Each row has a class, written after it.
[-158   -6  283  129  -10 -169  -30  552  -56  550  147 -108   10 -301
  231 -141  129   63 -369  145  144  128  541   31 -111  586   11  266
   57  231 -142  -48  -40   80  149 -169  -34 -154   27] -> Ludi
[ -16   17  -17  141  160  185  199 -187  201 -564  -57   21   -4 -383
 -177   67   -8 -225  115  -81   40 -144 -358  -18  284 -311  433   56
 -361 -332  150  -76  421 -263  165 -195   64  203  -59] -> Ludi
[-148  -49  -33 -126  271  -15  -35 -188  -29   18   69 -223 -110   77
 -114  124  118 -141 -304    0   23  -67 -208  -66   -6   60 -266  -58
  -65  257 -135  -99 -138 -106 -112  -80  205 -167   57] -> godom
[-178  -99   45 -123  291   79 -139 -138   96  149    9 -179 -275  -17
  -59   41  176  -41  -40  -94 -333  -64 -223 -168  -96   56 -235  -65
   44  213 -239   29  -19  -75  -54   83  231   24   97] -> lov
[   9 -102    7  104   66   39  -23 -214   -9 -140  -55  -49  -53  -24
  -15  154  -36   81 -265   42  163  -82 -102  136   24 -122 -330   11
  -81  183  -13 -126 -202  -86 -189  145  253  -64  -36] -> Fugul
[-146  -75  -15   13  271  105   38 -194  134 -222  -48  -74 -168 -110
 -143  -14  199 -220  100 -162 -178 -161 -251 -132   23 -147 -111  -49
  -92  -29 -186  -25   83 -256   37   22  229   55   82] -> lafot
[-171  282  -73   55    2  -65   10 -505  108   75 -114 -222  -14   72
   -5  129 -252  121 -373  125  233   43 -284    3  164 -133 -172  -52
  -82  471  227  -95  -64 -234 -375 -254 -413  -46  -49] -> lov
[  92  169  -78   -6 -219  111   28 -256   29  -54  -69  117  217   41
  -96   32 -128  167  226   67 -207  -10 -109  -18   49 -126  143 -105
  -23  -74  193   94  164 -124   21   27 -219  179   26] -> danuk
[-149   32  -16 -110   96  -24   -8  -21  140   49  109 -121  -61   22
   40  112  197 -129 -120   56 -213   14  -55  -34  -76   33 -248 -131
  -31   95 -128  -23  -53 -126  107  -67  149 -145  101] -> sok
[-249   40 -200 -186  -46   56   34 -403  -58 -114  -21  -57  -37  297
 -128   70  -43 -110  127  -48 -385  -88 -242  -59   39 -282  106 -219
   56   76  135   39  148   66 -179  372   60  182  175] -> lafot
[  17 -104   24  -51  -69  113 -101  130   72  277  -11   32  -46   31
  -69 -161   12  165  112   -9 -387   46  -39 -138  -86  141  188  -43
  142    5  -19   63  169  180   52  181   23  109  103] -> godom
[  90  -92 -188  -46 -119  149  166 -135  115 -495   66  215  158   73
 -141  -51  187 -275  526   39 -453 -187 -343  -66   70 -383  329 -206
 -117 -530  196  138  344 -138  286  -31  167  206   93] -> fam
[-273  161    3 -121  183    2 -213 -244   43  466  -33 -328 -194   76
   65   65   12  228 -417    5 -135    9 -140 -136   -1  263 -273  -45
   66  572  -39   28  -90 -152 -364  -99 -281  -41   75] -> lov
[  11  401   46   -3 -314 -134  132 -160   96 -188  -64  -64  477   16
  137  136  148   34  288  126  -70   -9   47   22   34  -52 -279  -99
 -141 -152  138  132   36 -467  276 -333 -366  -39  -20] -> nen
[-103   -1  -11 -105  279   93   40 -209  156 -111  -31 -120 -174  -48
 -146   34  133 -154  -26 -125   -1  -65 -243 -100   -5  -90  -77  -48
 -118   68 -142  -24   29 -189   33 -132  123   22   44] -> Ludi
[   2  187  111   27 -228 -116  193  216  -52 -252  134  143  439   68
  201   45  452 -226  501   97 -308 -117  195   40  -39  121 -243  -44
 -144 -548    7  155   71 -297  491 -282  -59  -17   51] -> Tiro
[-244   69  108   45  141 -160 -123  153    6  495   19 -209 -125 -248
  168   21  -80  182 -720  127  537   72  326   69  -49  444 -128  197
   41  567  -95 -167 -219    3 -151 -188  -96 -195  -13] -> sok
[ -19  -68  -81  -96 -120   59   48 -192  -29  -51    6   -3  -26  165
 -138    4 -108    0   -7  -10  -62   19  -50   84  -53 -207  140 -154
   33  106    7  -58   10  130  -38  334  220   34   79] -> nen
[ -13 -271   85   29  192  205 -114   91  102  297  -70   -4 -199 -298
 -243 -226  -83  210 -172 -130   -4   18    0  -68 -101  141  228  167
  174  257 -102 -100   31  100   -5  206  246  156   93] -> Dola
[-221  201  -63   48   81   90  -57 -136   75   62  -47 -185  -91 -196
   -8   44 -139   64 -137  -27 -190  -39 -184 -113  183  -62  287  -13
 -108  119   79  -29  242   33 -204  -61 -220  119  -29] -> kavib
[  94  189   -2  -34   -8  126  -84 -403  243 -336 -206  -21   87  -28
   58  137  160  112  491 -164 -449 -119 -308 -114    3 -411 -377 -282
  -99 -221 -149  177  174 -339   99   76   63  168   22] -> bugil
[-245   20  -97   29  101    7   60 -114   15  -48   97 -151  -76   12
  -10   79   97 -181 -186   92 -276  -72 -199  -33   58  -46  -33  -44
 -124   75  118  -55   18  -29 -181  -21   96   13   46] -> fam
[  43  -27  -41   15    1  128  -10 -356   57  -53 -115   31 -156  -35
  -87   17 -225  218 -174 -125  320  -20  -13  160   46 -149   10  -16
   -4  283    5 -111  -58 -103  -90  280   41   95   30] -> kavib
[ -33 -322 -107   33  198  271 -127   23   94   21  -35   66 -301 -198
 -219 -174   85  -66   85 -219 -528  -55 -187 -135  -13  -56  314  -34
  131  -68 -155   13  210  270  -23  481  480  219  145] -> Tiro
[-258   98 -100 -188  128    5  -19  -44 -112   36  130 -143   -3  225
  -20   95  337 -291   55  -15 -720  -83 -251 -215  -73   35 -152 -195
  -58 -174  -94  127   98   98 -137  125  150   14  141] -> bugil
[  52  252   39   25 -117   57  181  -71  161 -450  -88   35  328 -152
  -16   19  193 -149  587  -85 -390  -86 -184 -106  153 -281  214 -123
 -221 -545  119  193  359 -337  358 -293 -216  160   25] -> kavib
[   0  155 -189 -122 -473  -39  210 -129  -36 -355   33  142  378  334
   -2   56   69 -199  410   92 -374   -8   -9   73   63 -375  222 -264
  -63 -499  287  131  264   52  270  145  -51  143  136] -> Fugul
[  -2   31  236  120    2  -74  -30  293   21  324  -70  -84   70 -371
   57  -54  -73  230 -371   38  425   88  359   74  -16  352   26  230
   -3  261 -134 -144  -83   21   60 -165  -61  -98  -47] -> godom
[-244  119  -20   80   97  -73  -29  -64   26   36   63 -144  -35 -115
  172   90   72 -110 -330  129  -90  -38  -18    8   20   91  -90   -9
  -91  123  120  -26   12  -90  -64 -149  -16  -66  -27] -> sok
[-107   31   -4 -149  -46   72  -69 -216  131  418 -104 -158 -237  -15
 -121   -1 -418  340 -568  -31  504  157   86   92  -25   22  207   57
   96  685    0 -188  -60   62 -202  124 -231  -50   33] -> lafot
[  68  -68   28  -23 -242    1   -6  335   25  146  129  197  145   33
  166 -219  257  -17  413   50 -465  -25  179  -50 -155   69   86  -91
   99 -426   -7  206  191  113  329  151  132  168  141] -> kavib
[ 140  112  144   95 -419   -5  217  333  172 -122  -22  301  389 -158
  158 -193  235   -4  698  136 -220  -42  231  -15  -36   86  298   56
  -51 -570  143  230  276 -290  639 -329 -338  172    3] -> lov
[-180   57 -191   85  101   48  112 -370  -25 -380   12  -41  -64  -57
  -75  132   17 -233 -133   39 -115 -109 -291   17  128 -287  -27 -103
 -176  -23  135  -99   75 -170 -109   18  133   26   -5] -> Dola
[ 130 -169  133   52  -85  105  -34  423  104  155    5  188   26 -234
   98 -273  286  114  328  -85 -291  -24  240  -70 -163  191  197   89
  147 -206 -172  149  204  -19  369  140  150  182  168] -> fam
[ 117  286  297   88  -15  -26 -109  127   68  362 -175  -43  129 -285
  211   -2  -25  498  -97  -11  344  148  452   14  -47  414 -250  190
   56  289 -196  -25 -111 -292  221 -267 -395  -33   15] -> danuk
[-134  -10 -129 -209 -246 -163  118 -199 -123  126  170  -94   -2  426
   -7   86 -153  -73 -304  209  146   98   65  163  -47  -97  -56 -187
   66  300  144  -67 -178   72 -145  148  -91 -198  103] -> bugil
[  81 -181   77    1  124  122    6   -1  120  240  -62   37 -198 -321
 -278 -181 -262  198 -421    5  568   60  102   58  -68  124  310  185
   48  382  -77 -167   -6  -69   39  -56   23  -53    6] -> Ludi
[-135  106  -50 -107  322  256  -50 -527  188 -130 -236 -286 -190 -120
 -237   53  -77   64   53 -236 -128 -156 -543 -189  160 -251   97 -123
 -152  202  -73  -77  187 -348 -178  -42 -128  162   -2] -> Dola
[ -46   61 -123  -30  -48  131  -63 -432   50   72  -71   62 -172   83
  -73  -57 -164  196  -49  -27 -201  -68 -174  -41   36 -132   33 -183
   69  248   51   30   72 -110 -221  273 -142  203   76] -> Ludi
[-115 -150 -159 -139  349  191  -56 -274  163 -201  -23 -189 -168   62
 -277   91  259 -315   18 -143 -524 -136 -570 -175   50 -237 -106 -244
 -102  -39 -227  -63  120  -25 -100  148  516  -38  124] -> Tiro
[ -93 -205 -159 -105    2  127 -176  110 -109  225  194   -7  -64  194
    9 -103  277 -102   99   22 -899  -87 -123 -179 -141   -6   33 -225
  165 -175  -12  149  233  288 -138  439  370  127  260] -> fam
[  -9  169  -15   61 -178 -130  111 -136   74 -254    2  112   85  -31
  159  119   91  -46   99  124  -50  -33   55   49   20 -170 -189 -119
 -149 -193   31   67   70 -199   65 -134 -102    3  -20] -> bugil
[-126  135  -38  -81  127   71  -11 -293   81  -90 -103 -157  -60  -45
  -87   60   98  -43    7 -144 -198  -83 -216 -130   13 -122 -238 -166
  -70   47 -155   18   77 -242  -76   79    8   34   51] -> nen
[ -62 -180  -49  -51 -174  -88  -38   69 -119  164   68  -61  -17   72
   29  -87   44  -34 -291   60   30   44  252  121 -139   19  -88  -70
  143  110  -21  -37    5  215   66  331  311 -104  122] -> Fugul
[  22 -187  119   88  102  132   79   89  186   -2 -140   65 -232 -359
 -141 -168 -179   95 -184 -226  545   47  140   94   -3   -2  368  217
    1  190 -148 -162  119  -22  155  112  106   81  -36] -> danuk
[ 121  -15  154   32 -356  -10  -30  521   -1  212  103  278  242  -27
  350 -225  368  140  496   41 -636   12  426  -45 -131  303  101    3
  143 -494   15  294  204  107  433  112  -37  223  161] -> Tiro
[ -61  -45   90  124  117  -26  -73  186 -112  301   40 -129 -120 -213
   55  -98   29   99 -357   12  117    8  134   37   -7  306   11  148
    6  287 -104 -106  -96  133 -154  -11   52 -117  -31] -> kavib
[ -53 -207  -76  -32  107  114   89 -187   70 -147  -37  -47 -269  -25
 -190  -62 -157  -67 -222 -148  305  -22 -103  138   41 -217  255   28
  -28  208  -25 -188    0   79  -18  289  243   21   22] -> danuk
[  51  106  171   -6   90   80  -73   22  200  156 -211 -134  -28 -204
   -2  -39   80  206  -45  -85  122   12   64  -55  -59  165 -136   84
  -45  125 -249  -26   78 -262  160 -124 -105  -63    0] -> nen
[-196  370  -30 -195   12  -11 -105 -358  104  206  -77 -192   56  293
   66  164   68  146   64   -1 -470    3 -259 -174   16   38 -327 -290
    1  267  -27  179   71 -223 -280  -38 -338   47  131] -> fam
[-194   44  -75   16  -19  -37  101   38  -19  -85   69  -85   12  -58
   26   33  117 -246 -160  110 -137  -56 -129  -22   69  -55  106  -62
 -163 -189   83  -47  190  -24   46 -108   37  -53    1] -> nen
[  75  -85   77   44 -290  -56  143  282  -88 -170   65  189  224  -88
   67 -119   79 -118  173    3   42    3  358  156  -96  -61  196   84
   -9 -382   31   36  164   67  461  175  210   -3   36] -> Fugul
[ -59  -89   43   94   17 -169   68  246 -123  -28  192  -35   44 -141
  138    1  159 -198 -240  188  200  -65  174  104  -52  144  -78  110
  -76    7  -57  -89 -159    9  130 -123  248 -202  -27] -> sok
[ -75 -163 -142  -18   97  192  -94 -238   28   87  -21   34 -266   -1
 -209 -106  -15   47    3  -98 -367 -122 -268 -121  -54 -121  128 -113
   88  123  -59    2  115   39 -199  315  173  193  124] -> sok
[-122 -259  -49 -110  133  165   80  -79   52 -108    2  -57 -230  -71
 -300 -124  -62 -200  -64 -173  -63  -44 -136   13   -8 -183  429  -24
    8    7  -27  -85  251  106   83  345  338  143  108] -> Ludi
[   5 -374 -133   16  352  309  -79 -249  259 -170 -122   46 -369 -286
 -299 -194   16  -55   80 -223 -116 -159 -370 -116  -10 -268  209  -24
   88   55 -118  -90  201  -46   82  294  510  207  115] -> sok
[ -80 -238 -209  -77  285  343  -42 -320  210 -120  -80  -76 -324 -145
 -397 -159  -28 -127   30 -194 -405 -134 -484 -166   91 -319  410 -131
   -2   50  -55 -106  354   60  -62  255  382  210  122] -> Fugul
[ 147  -81   39   52 -292    4   32   92   28 -143   -6  195  199  -43
   73   21   74   31  327   61 -259  -23  158   96  -84 -122  -86  -96
   17 -348   46  150   19  -81  258  163  166  129   10] -> kavib
[ -84  274   44 -210 -430  -83   81  -17  -34  344   10 -102  164  299
   89  -75 -193  251  -36   63  -98  151  157   36  -30   70  212 -131
   36  168  201   71  154  126  -22   52 -465   31   64] -> sok
[  21   80  321  119   20  119  -55  304  175  256 -214  -44   68 -321
   79 -175  168  241  226 -215  -69    5  168 -114  -55  286   54  190
   13  -81 -200  106  234  -98  220 -161 -175  196   16] -> Tiro
[ -60  -46  198   38   29 -100  135  119   80 -112  -10  -47   87 -127
   53   64  188  -91   59   37  196  -38  168   53  -50  104 -245  116
  -84  -25  -95  -26 -141 -330  311 -308   22 -103  -43] -> danuk
[-194  -72    2  -49  423   25 -148 -222   78  189  -23 -294 -290  -80
 -121  166  101   11 -529  -21   77   -3 -135  -57  -58  181 -477   25
   24  527 -196 -192 -249 -220 -186 -180  189 -165   57] -> sok
[ -57  -18  155   -9   49    3  -74  126  120  184 -105 -115   31 -177
   59  -91  224   74   82  -73  -67  -16  128  -87 -123  177 -143   19
   72   74 -202   59   33 -213  222 -124   -7  -45   48] -> Dola
[-230   62  -53 -176 -279  -46   73   85  -10   76  121  -57  162  255
  104  -83  219 -131  262   67 -670    7   89  -52   19   29  287 -208
   61 -198  168  119  362  162  193  197   -6  146  229] -> lov
[ 160  -69  273   78  -30  -51   13  310   81  194  -49  -19  100 -211
   30  -57  107  175  -40   11  384   66  281   73 -114  272 -220  205
  -42   28 -195  -46 -142 -185  310 -330  -15 -161  -67] -> danuk
[  57  125  190  115 -251 -159   66  239  103   35   -2   66  188 -168
  254    3  108   79   99  131   70   47  358  102  -46  129 -130   51
  -93 -153  -55   76   22 -105  249 -205 -102  -47  -69] -> bugil
[  81 -455  -78   81  176  250  -37   17  169 -142  -53  158 -318 -130
 -201 -226  171  -46  208 -151 -227 -141 -175  -18  -88 -147  103   59
  102 -153  -98   -3   71   60  138  315  534  255  124] -> Fugul
[  12 -417   86   76   86   93   27   64   53   23  -74   -3 -253 -270
 -212 -125 -142  -12 -257 -146  442   11  175  138 -104    6  179  172
   90  217 -139 -204 -113  110   85  283  397   13  -30] -> Tiro
[-177  213 -247  -22 -182  -50   81 -270   19 -394   52   50  160  271
  159  177  250 -232  332  136 -704 -117 -324  -57   66 -377 -144 -297
 -121 -317  173  154  169 -107  -33   81   31   81   78] -> Dola
[ -31  -90  -42  -50  -51  167   36 -269   66  -52 -124  -71 -147    4
 -181 -100 -175   69   28 -145   36  -61 -150   40   24 -273  352   -7
  -11  149   34  -49  197   89  -61  296   83  195   41] -> Dola
[ -59  148 -222   32 -125  -24   72 -277   15 -504   63   38  162  156
  153  258  326 -298  268   79 -791 -105 -298  -19  102 -400 -277 -333
 -183 -437  127  170  107    4 -122  249  272  138   94] -> bugil
[  24  155  128  -57  -31    9   51   85  119  -72 -100  -85  224  -49
   30   48  254  -36  169  -74 -227   -5  -71 -129    1   -1  -94  -55
 -124 -238 -102   78  150 -197  232 -203  -67  -37   69] -> sok
[-100 -274 -243  -12  248  219   39 -484  118 -319  -86  -48 -460  -19
 -367  -30 -102 -193 -214 -247   25 -131 -404   75   50 -414   90  -84
  -65  182  -50 -147   28    4 -212  371  462  161   23] -> Fugul
[ 234 -273   -3  105   93  355  -23  -82  225 -103 -244  125 -235 -306
 -272 -309 -150  220  161 -276  181  -85 -124   29   36 -229  406   90
   67    1 -140 -100  201  -81  181  239  200  238   27] -> nen
[ -75  230  -37   12 -162 -140   25 -107  -23   -9   11 -115  191   30
  121   45  -59   49 -111  147   29   -6   62   52  104  -48  -68  -46
  -90   30  128  -31   -2  -18  -12  -82 -150  -43  -22] -> danuk
[ -10  325  101   16 -274 -102   94   12  127 -151    6   79  365   79
  164  162  237    2  420   58 -366   -7   79  -36  -33   37 -304 -165
 -157 -350   26  213   76 -366  214 -235 -280   71    3] -> godom
[ 107  281  232   -3 -340 -158  232  244   48 -181  -20   79  536  -32
  187  -37  277  -72  506   78  -27  -11  244   -8  -37   76  -51   23
 -170 -490   54  180  117 -368  558 -467 -341  -35  -41] -> Dola
[  69  103   47   57 -254 -205  -21  146  -33   66   70   11  188   44
  205  149   97  123 -255  222    7  111  342  181  -55  138 -374  -15
  -10   82  -40  -22 -242   41   12  -66   68 -192    6] -> Tiro
[-215 -115 -194 -127  373  140  -50 -469   40 -213    9 -176 -327  184
 -264  208  180 -263 -111 -113 -499 -143 -551 -150   20 -251 -342 -254
  -74  132 -190  -60  -24 -119 -299  231  387   12  124] -> danuk
[-101 -147  -45 -108  114   34 -176    6  -26  442  102  -71 -190  111
  -64 -164   63  107 -217   72 -345   32    5 -106 -149  195  -13  -30
  230  305  -62  -11  -47  242 -143  285  218   58  219] -> Ludi
[ -22  -90 -137  193  153  179  119 -323  124 -542  -99    0  -90 -196
 -147   85   15 -232  111  -86  -30 -188 -418   28  155 -452   76  -19
 -260 -206   90 -110  145 -151   -9  -37  284  114 -105] -> godom
[-229 -205 -111 -177   62   24   98   34  -80   49  180 -132  -82  112
 -184  -94  -15 -291 -187   32  -36   -6  -77   33  -21  -79  456   -8
   62  155   74 -109   65  358   67  196  373  -19  138] -> Fugul
[ -13 -190 -146  -52   33  168    9  -78   45  -65   22    2  -88  -43
 -154 -109  160 -140  123  -53 -522  -83 -163  -58  -35 -158  131 -143
   27 -133    1   20  170   24   71  240  342   88  145] -> sok
[  26  141  191   11 -380   19  172  458   13  126  -55  164  167  -51
  149 -323  108   51  515 -102  -80   24  397   18  -44  200  588  143
    9 -429   -7  168  426   92  542   15 -357  240   57] -> nen
[ -95    7 -161  -88   21  131   59 -221  116  -78   62   49  -64   -4
 -136 -101  -36  -89  283  -21 -436  -49 -273 -147  139 -196  412 -155
   13  -54  185  110  335  -74   52  -43 -110  169  137] -> fam
[ 164 -356  276  101  -26  -11  -99  503  -12  441   14  148 -209 -299
  103 -357   87  256  -64   -3  197   26  488   37 -216  434  114  263
  210  100 -260   16  -92   32  261   81  124   18   51] -> lov
[-113   -8   46  -65 -211  -32  164   63   80   49   32   82  -80   51
   42 -135  -55  -19  136   -4  107   28  242   69  -48   57  319   67
    9    7   63   17  143  -41  252   48 -193   86   33] -> Fugul
[ -30  111  -52 -121  211  186  -17 -522  316 -285 -151  -74 -126  -22
 -185  205   81   -5  114 -160 -297 -118 -411 -117   76 -321 -254 -260
 -147  100 -203   20   51 -308 -135   79  147  161   64] -> Ludi
[   2  -80 -102  -74 -147  -33   91  -95    7 -110   22   -5   30  172
  -99  -41  -42 -134  -59   25    8   49   27   82  -28 -169   90 -111
    9  -57   83  -50   74  156   83  213  192  -21   88] -> godom
[-128  169  169  129 -235 -203  110  290    9   88  101   78  251 -154
  265   -6  102  -62   53  189   -1   13  353   56   42  229   69   60
  -91 -172   86   61   84  -54  216 -212 -194  -17   -9] -> lafot
